Below is a small trained network, with its code and all its weights. Each question gives an input and a class and asks what happens when units are switched off, that is, made to give their printed mean instead of their output.

import numpy as np


def w(rows, s, z=0):
    codes = np.array(rows[::2]) - 128.0
    scale = np.full(codes.shape[1], s)
    scale[-1] = z or s
    return codes * scale


def norm(h):
    return h / np.sqrt((h * h).mean(-1, keepdims=True) + 1e-5)


def f(y):
    return np.maximum(y, 0)


def log_softmax(a):
    a = a - a.max(-1, keepdims=True)
    return a - np.log(np.exp(a).sum(-1, keepdims=True))


def net(x, mask):
    res = np.array(x, float).reshape(1, 8) / 4 @ E
    u = 0
    for l in range(2):
        y = f(norm(res) @ A[l][:, :-1].T + A[l][:, -1])
        res = res + np.where(mask[u : u + 12], y, B[l][:, -1]) @ B[l][:, :-1]
        u += 12
    return log_softmax(norm(res)[-1] @ U[:, :-1].T + U[:, -1])


A, B = {}, {}
E = w([
[199,80,30,134],'x0',
[184,254,128,206],'x1',
[154,144,127,72],'x2',
[126,127,129,136],'x3',
[132,129,126,119],'x4',
[125,126,128,134],'x5',
[219,90,200,140],'x6',
[125,128,128,133],'x7',
],0.0074)
A[0] = w([
[117,137,7,135,223],'0.n1',
[120,105,135,172,200],'0.n2',
[137,125,232,119,153],'0.n3',
[27,185,121,100,68],'0.n4',
[106,65,76,113,139],'0.n5',
[83,77,188,92,97],'0.n6',
[68,97,136,109,78],'0.n7',
[113,220,152,151,108],'0.n8',
[150,144,107,58,136],'0.n9',
[52,99,199,71,104],'0.n10',
[54,152,17,106,2],'0.n11',
[76,171,139,107,81],'0.n12',
],0.013,0.0028)
B[0] = w([
[192,109,79,137,241],'0.n1',
[168,134,103,110,173],'0.n2',
[120,1,106,183,232],'0.n3',
[149,80,219,176,230],'0.n4',
[133,167,89,69,225],'0.n5',
[143,150,139,85,233],'0.n6',
[106,169,127,87,198],'0.n7',
[105,234,117,109,221],'0.n8',
[133,126,101,169,172],'0.n9',
[79,196,102,131,255],'0.n10',
[183,118,245,128,216],'0.n11',
[126,61,126,148,186],'0.n12',
],0.016,0.0063)
A[1] = w([
[111,52,102,115,162],'1.n1',
[68,159,169,141,145],'1.n2',
[11,179,172,173,155],'1.n3',
[28,132,151,170,22],'1.n4',
[144,39,178,48,246],'1.n5',
[112,229,119,117,126],'1.n6',
[50,177,102,45,198],'1.n7',
[46,165,138,123,188],'1.n8',
[188,136,140,203,253],'1.n9',
[174,173,111,100,126],'1.n10',
[154,97,45,148,38],'1.n11',
[25,100,193,164,78],'1.n12',
],0.012,0.002)
B[1] = w([
[157,217,189,102,192],'1.n1',
[139,106,72,135,205],'1.n2',
[160,82,45,92,255],'1.n3',
[201,49,82,92,203],'1.n4',
[50,174,189,225,253],'1.n5',
[52,178,108,63,198],'1.n6',
[93,249,86,186,215],'1.n7',
[142,119,112,146,204],'1.n8',
[49,163,198,97,251],'1.n9',
[11,38,72,149,205],'1.n10',
[199,69,121,98,193],'1.n11',
[247,59,140,128,236],'1.n12',
],0.013,0.0063)
U = w([
[210,71,61,72,252],'0',
[61,240,68,76,165],'1',
[143,125,245,140,11],'2',
],0.011,0.0013)

Each question gives the input, the list of numbers given to net, and the class t.
The units are the neurons (one row each of A and B). Each row of codes is followed by its name. A weight is (code - 128) times the scale printed after its matrix; where a second scale follows, it is the last column's (A, B and U).
mask holds one flag per neuron, layer by layer. A switched-off neuron (its flag False) gives its mean, the last column of its row in B, instead of its output. The means were averaged over made-up inputs and are rounded, as every weight is.
A unit's drop is (log p(t) with every unit on - log p(t) with that unit switched off) / (log p(t) with every unit on - log p(t) with every unit switched off).
The circuit of an input: a set's keep is (log p(t) with only the set's units on - log p(t) with every unit switched off) / (log p(t) with every unit on - log p(t) with every unit switched off). Starting from the 12 units with the biggest drops (on a tie, the unit counted first), units are removed one at a time, each time the one whose removal leaves the highest keep (on an exact tie, the one counted first), for as long as the keep stays at least 0.8.
units of the circuit, in order: the units of the circuit, biggest drop first
k most important neurons: the k neurons with the biggest drops, biggest first
top k neurons in layer l: the k neurons of layer l with the biggest drops, biggest first
drop of u: that unit's drop, to one decimal
input [5,-4,-5,8,-2,-8,-8,8], class 2: units of the circuit, in order -> [0.n11]
input [6,-2,2,0,3,4,7,-8], class 2: top 2 neurons in layer 0 -> [0.n10; 0.n8]
input [-3,3,3,-6,6,8,2,1], class 0: 2 most important neurons -> [0.n1; 0.n3]
input [-8,-4,-6,-8,-6,-5,4,1], class 0: 2 most important neurons -> [0.n10; 0.n3]
input [8,6,-3,3,-4,-4,-8,7], class 0: top 2 neurons in layer 1 -> [1.n5; 1.n7]
input [-8,-3,-7,-6,-5,6,4,-3], class 0: top 2 neurons in layer 0 -> [0.n10; 0.n3]
input [5,-7,5,-2,7,1,-7,8], class 1: 2 most important neurons -> [0.n3; 1.n12]
input [0,4,2,-2,3,-4,4,-6], class 1: top 3 neurons in layer 0 -> [0.n8; 0.n1; 0.n4]
input [5,-6,4,-6,-4,-4,-8,1], class 2: 4 most important neurons -> [0.n11; 0.n8; 1.n5; 1.n3]
input [2,8,6,-6,-5,-7,8,-5], class 1: 2 most important neurons -> [0.n4; 0.n11]
input [1,6,0,6,-5,5,5,-8], class 1: 3 most important neurons -> [0.n8; 0.n4; 0.n11]
input [-6,-3,3,4,-1,4,-6,4], class 0: top 2 neurons in layer 1 -> [1.n3; 1.n12]
input [-6,6,8,-3,0,4,4,4], class 0: top 4 neurons in layer 1 -> [1.n3; 1.n5; 1.n7; 1.n4]
input [-5,1,1,-2,5,2,2,-6], class 0: most important neuron -> [0.n3]
input [5,1,0,8,1,3,6,-7], class 2: 2 most important neurons -> [0.n10; 0.n8]
input [-2,-1,8,7,-4,2,-3,-6], class 2: top 2 neurons in layer 0 -> [0.n4; 0.n11]
input [-7,-6,6,-8,-8,-6,-1,2], class 0: top 2 neurons in layer 1 -> [1.n12; 1.n4]
input [-8,0,-3,8,5,-5,7,6], class 0: 2 most important neurons -> [0.n10; 0.n1]
input [-6,-8,-3,3,8,5,6,4], class 1: top 2 neurons in layer 1 -> [1.n7; 1.n5]
input [-7,1,2,-7,-2,4,-3,4], class 0: most important neuron -> [0.n4]
input [6,4,6,1,0,7,-8,8], class 2: drop of 0.n1 -> -0.1
input [-8,1,5,4,-7,6,6,-7], class 0: drop of 0.n10 -> 0.2
input [6,1,-6,-8,1,4,-8,-8], class 2: drop of 0.n11 -> 1.0
